Here is a tiny trained network, its code and every weight. The questions are about switching its units off for an input and a target symbol, where a switched-off unit gives its printed mean instead of its output.

import numpy as np


def w(rows, s, z=0):
    codes = np.array(rows[::2]) - 128.0
    scale = np.full(codes.shape[1], s)
    scale[-1] = z or s
    return codes * scale


def norm(h):
    return h / np.sqrt((h * h).mean(-1, keepdims=True) + 1e-5)


def f(y):
    return y / 2 * (1 + np.tanh(0.7978845608 * (y + 0.044715 * y**3)))


def softmax(a):
    e = np.exp(a - a.max(-1, keepdims=True))
    return e / e.sum(-1, keepdims=True)


def log_softmax(a):
    a = a - a.max(-1, keepdims=True)
    return a - np.log(np.exp(a).sum(-1, keepdims=True))


def net(x, mask):
    ids = ['ΛΠΣΨαβδεθμτφ'.index(c) for c in x.split()]
    T = len(ids)
    res = E[ids] + P[:T]
    r = norm(res)
    for j in range(2):
        rows = slice(3 * j, 3 * j + 3)
        q, k, v = (r @ M[0][rows].T for M in (Q, K, V))
        z = softmax(np.where(np.tri(T) > 0, q @ k.T / 3**0.5, -1e9)) @ v
        o = O[0][rows]
        res = res + np.where(mask[j], z, o[:, -1]) @ o[:, :-1]
    y = f(norm(res) @ A[0][:, :-1].T + A[0][:, -1])
    res = res + np.where(mask[2:6], y, B[0][:, -1]) @ B[0][:, :-1]
    return log_softmax(norm(res)[-1] @ U[:, :-1].T + U[:, -1])


Q, K, V, O, A, B = {}, {}, {}, {}, {}, {}
E = w([
[163,189,120,58,130],'Λ',
[140,91,254,93,146],'Π',
[165,89,216,106,164],'Σ',
[175,103,179,112,157],'Ψ',
[87,178,45,88,81],'α',
[229,73,123,166,201],'β',
[117,87,190,83,154],'δ',
[114,192,40,101,97],'ε',
[108,157,30,106,100],'θ',
[72,181,54,78,68],'μ',
[63,212,63,62,65],'τ',
[213,63,119,151,191],'φ',
],0.0066)
P = w([
[206,119,117,66,142],'0',
[148,51,108,39,132],'1',
[173,157,120,110,206],'2',
[200,51,149,148,21],'3',
[97,104,106,115,220],'4',
[176,165,132,154,184],'5',
[187,2,100,164,144],'6',
[83,142,115,142,234],'7',
],0.0063)
Q[0] = w([
[252,140,179,121,57],'H0',
[58,98,87,236,38],'H0',
[72,33,120,101,132],'H0',
[140,125,112,103,191],'H1',
[103,112,119,205,126],'H1',
[138,72,118,88,131],'H1',
],0.02)
K[0] = w([
[136,40,88,26,109],'H0',
[5,70,123,189,173],'H0',
[94,189,120,134,204],'H0',
[101,167,131,165,179],'H1',
[118,61,113,149,124],'H1',
[141,121,109,78,163],'H1',
],0.021)
V[0] = w([
[179,197,225,128,133],'H0',
[25,225,255,37,52],'H0',
[161,148,61,109,95],'H0',
[108,106,143,97,68],'H1',
[164,100,111,115,50],'H1',
[135,56,59,130,119],'H1',
],0.0092)
O[0] = w([
[196,120,125,185,110,159],'H0',
[130,7,94,203,166,97],'H0',
[73,128,149,156,104,253],'H0',
[160,151,120,130,157,82],'H1',
[132,150,117,168,171,109],'H1',
[114,172,147,121,130,125],'H1',
],0.011,0.0053)
A[0] = w([
[129,95,148,109,61,85],'N0',
[135,161,200,92,115,77],'N1',
[144,111,250,109,165,254],'N2',
[90,113,206,119,174,162],'N3',
],0.025,0.0064)
B[0] = w([
[117,170,91,221,84,179],'N0',
[129,74,137,144,128,201],'N1',
[190,120,126,254,206,251],'N2',
[177,148,133,148,153,204],'N3',
],0.023,0.011)
U = w([
[118,141,96,221,67,163],'Λ',
[223,78,124,157,184,165],'Π',
[198,205,92,70,101,78],'Σ',
[163,83,143,80,25,136],'Ψ',
[65,255,123,79,155,155],'α',
[163,188,212,106,79,54],'β',
[145,124,33,64,145,117],'δ',
[46,105,161,102,85,166],'ε',
[52,107,226,118,162,121],'θ',
[33,155,66,124,234,1],'μ',
[35,15,89,132,151,34],'τ',
[137,165,216,104,98,86],'φ',
],0.014,0.0052)

Each question gives the input, a string of symbols that net reads in full, and the target symbol t.
The units are the heads (3 rows each of Q, K, V and O) and the neurons (one row each of A and B). Each row of codes is followed by its name. A weight is (code - 128) times the scale printed after its matrix; where a second scale follows, it is the last column's (O, A, B and U).
mask holds one flag per unit, heads first, then neurons. A switched-off unit (its flag False) gives its mean, the last column of its rows in O or B, instead of its output. The means were averaged over made-up inputs and are rounded, as every weight is.
A unit's drop is (log p(t) with every unit on - log p(t) with that unit switched off) / (log p(t) with every unit on - log p(t) with every unit switched off).
The circuit of an input: a set's keep is (log p(t) with only the set's units on - log p(t) with every unit switched off) / (log p(t) with every unit on - log p(t) with every unit switched off). Starting from all 6 units, units are removed one at a time, each time the one whose removal leaves the highest keep (on an exact tie, the one counted first), for as long as the keep stays at least 0.8.
units of the circuit, in order: the units of the circuit, biggest drop first
unit that matters most: the unit with the biggest drop
k most important neurons: the k neurons with the biggest drops, biggest first
which heads matter: for each layer, one digit per head in row order, 1 if its drop is at least 0.15 and else 0, layers parted by /
input φ μ β Λ ε, target β: unit that matters most	H0
input Ψ Λ Λ Λ τ Ψ θ, target τ: units of the circuit, in order	H0; N2
input α α Ψ τ, target α: which heads matter	11
input α Λ φ θ α, target φ: which heads matter	10
input Ψ Λ ε τ ε, target ε: which heads matter	10
input τ φ μ Π θ α τ μ, target α: which heads matter	00
input Π Λ θ φ Λ μ Λ μ, target μ: which heads matter	10
input Π δ μ Π β τ μ, target β: units of the circuit, in order	H0; N2; N1
input Σ Λ α τ Σ θ α, target Σ: 3 most important neurons	N2; N1; N0
input Π Λ ε τ Ψ Λ μ, target Ψ: 2 most important neurons	N2; N1
input Π τ ε ε, target τ: units of the circuit, in order	H0; N2; H1; N0
input Σ Π τ τ β θ α, target β: units of the circuit, in order	H0; N2; N1
input Λ μ φ Λ β τ Λ μ, target τ: units of the circuit, in order	H0; N2; N0
input Λ Λ α α Σ τ Λ θ, target τ: 3 most important neurons	N2; N0; N3
input α Λ θ τ μ, target θ: 3 most important neurons	N1; N2; N0
input Λ δ ε, target Λ: unit that matters most	H0
input τ Λ θ θ α, target θ: 3 most important neurons	N1; N2; N0
input θ Λ α, target θ: units of the circuit, in order	H0; N2; N0; N1
input Σ ε μ Λ α, target μ: 3 most important neurons	N2; N1; N0
input Π Λ Λ, target Λ: unit that matters most	H1
